Below are the code and all the weights of a small trained network. Each question names an input and a class and asks about switching units off, where a switched-off unit gives its printed mean instead of its output.

import numpy as np


def w(rows, s, z=0):
    codes = np.array(rows[::2]) - 128.0
    scale = np.full(codes.shape[1], s)
    scale[-1] = z or s
    return codes * scale


def norm(h):
    return h / np.sqrt((h * h).mean(-1, keepdims=True) + 1e-5)


def f(y):
    return np.maximum(y, 0)


def log_softmax(a):
    a = a - a.max(-1, keepdims=True)
    return a - np.log(np.exp(a).sum(-1, keepdims=True))


def net(x, mask):
    res = np.array(x, float).reshape(1, 4) / 4 @ E
    u = 0
    for l in range(2):
        y = f(norm(res) @ A[l][:, :-1].T + A[l][:, -1])
        res = res + np.where(mask[u : u + 4], y, B[l][:, -1]) @ B[l][:, :-1]
        u += 4
    return log_softmax(norm(res)[-1] @ U[:, :-1].T + U[:, -1])


A, B = {}, {}
E = w([
[102,151,121,181,46,99,163,113,121,102,192,116],'x0',
[146,191,128,98,133,148,135,55,89,219,172,107],'x1',
[169,96,129,193,130,210,118,62,185,123,156,247],'x2',
[102,226,134,87,95,171,131,99,131,78,61,157],'x3',
],0.0013)
A[0] = w([
[91,214,151,107,94,156,170,106,137,99,41,170,68],'0.n0',
[69,72,173,146,116,100,97,188,175,40,96,165,77],'0.n1',
[149,93,98,83,216,158,58,148,109,181,29,172,42],'0.n2',
[67,150,73,197,5,97,143,110,94,87,215,144,4],'0.n3',
],0.0029,0.0025)
B[0] = w([
[121,49,96,105,126,146,39,96,110,96,239,108,234],'0.n0',
[211,166,48,191,133,174,158,87,74,175,91,107,252],'0.n1',
[123,171,239,161,70,98,229,97,233,61,194,90,220],'0.n2',
[179,126,253,62,239,158,173,135,241,118,74,115,228],'0.n3',
],0.0032,0.0022)
A[1] = w([
[121,113,147,157,128,147,134,108,151,187,151,252,15],'1.n0',
[127,185,159,92,126,146,140,68,105,233,180,144,35],'1.n1',
[129,113,140,163,120,166,126,106,167,128,129,248,42],'1.n2',
[145,37,143,173,161,85,149,164,135,204,184,137,3],'1.n3',
],0.0037,0.0014)
B[1] = w([
[86,159,118,63,126,39,132,199,58,139,97,4,221],'1.n0',
[179,32,64,252,128,135,159,224,165,43,27,198,250],'1.n1',
[70,150,126,58,126,27,135,202,51,192,117,52,248],'1.n2',
[68,240,118,26,58,238,55,31,123,23,124,212,245],'1.n3',
],0.0026,0.0025)
U = w([
[137,141,202,115,140,128,175,126,192,110,128,117,140],'0',
[84,137,114,96,124,69,122,164,73,162,118,87,150],'1',
[104,137,106,97,106,174,69,85,116,96,154,159,140],'2',
[166,109,78,203,130,142,151,149,125,123,82,150,130],'3',
[145,104,139,159,145,125,128,98,139,156,167,122,184],'4',
[102,115,138,164,143,124,91,105,142,252,149,170,14],'5',
[83,119,142,185,147,122,99,105,131,221,144,163,52],'6',
[82,112,151,193,146,116,100,95,127,236,156,176,3],'7',
],0.012,0.0041)

Each question gives the input, the list of numbers given to net, and the class t.
The units are the neurons (one row each of A and B). Each row of codes is followed by its name. A weight is (code - 128) times the scale printed after its matrix; where a second scale follows, it is the last column's (A, B and U).
mask holds one flag per neuron, layer by layer. A switched-off neuron (its flag False) gives its mean, the last column of its row in B, instead of its output. The means were averaged over made-up inputs and are rounded, as every weight is.
A unit's drop is (log p(t) with every unit on - log p(t) with that unit switched off) / (log p(t) with every unit on - log p(t) with every unit switched off).
The circuit of an input: a set's keep is (log p(t) with only the set's units on - log p(t) with every unit switched off) / (log p(t) with every unit on - log p(t) with every unit switched off). Starting from all 8 units, units are removed one at a time, each time the one whose removal leaves the highest keep (on an exact tie, the one counted first), for as long as the keep stays at least 0.8.
units of the circuit, in order: the units of the circuit, biggest drop first
unit that matters most: the unit with the biggest drop
top k neurons: the k neurons with the biggest drops, biggest first
k most important neurons of layer l: the k neurons of layer l with the biggest drops, biggest first
input [-5,-1,6,-4], class 1: unit that matters most	1.n2
input [-7,4,-7,-6], class 0: units of the circuit, in order	[0.n2; 1.n2]
input [-2,8,-7,4], class 3: units of the circuit, in order	[1.n1; 1.n2]
input [1,7,7,-2], class 1: 2 most important neurons of layer 1	[1.n0; 1.n2]
input [-6,-5,-6,-7], class 2: units of the circuit, in order	[1.n3; 1.n2]
input [7,0,-5,-6], class 0: 2 most important neurons of layer 1	[1.n2; 1.n0]
input [1,2,7,-7], class 1: units of the circuit, in order	[1.n0; 1.n2]
input [-3,-4,-5,6], class 2: units of the circuit, in order	[0.n0; 1.n2]
input [-6,-4,-3,8], class 2: top 3 neurons	[0.n0; 0.n3; 1.n1]
input [6,4,4,4], class 0: top 2 neurons	[0.n3; 0.n1]
input [-6,4,7,-7], class 1: top 2 neurons	[1.n0; 1.n2]
input [-4,2,7,-1], class 1: 2 most important neurons of layer 1	[1.n2; 1.n0]
input [5,2,-5,6], class 2: top 4 neurons	[0.n0; 1.n2; 0.n2; 1.n0]
input [-7,-3,-3,-1], class 0: units of the circuit, in order	[0.n2]
input [7,-4,-5,6], class 0: top 2 neurons	[0.n3; 1.n3]
input [6,-5,4,-8], class 2: top 2 neurons	[1.n3; 0.n2]
input [7,7,7,-4], class 0: 3 most important neurons of layer 1	[1.n1; 1.n3; 1.n0]
input [2,-6,-4,2], class 3: top 3 neurons	[0.n1; 1.n2; 1.n0]
input [3,-5,-1,-3], class 3: top 3 neurons	[0.n1; 0.n2; 0.n0]
input [2,-3,2,3], class 4: unit that matters most	1.n3
input [1,-6,-4,8], class 2: 2 most important neurons of layer 1	[1.n1; 1.n2]
input [-1,-5,-2,8], class 2: top 2 neurons	[0.n0; 1.n1]
input [-4,-1,3,-4], class 0: top 2 neurons	[0.n2; 0.n0]
input [4,7,-3,6], class 3: 2 most important neurons of layer 1	[1.n1; 1.n3]
input [4,4,7,4], class 1: 2 most important neurons of layer 1	[1.n2; 1.n0]
input [5,8,6,3], class 3: top 2 neurons	[1.n1; 0.n2]
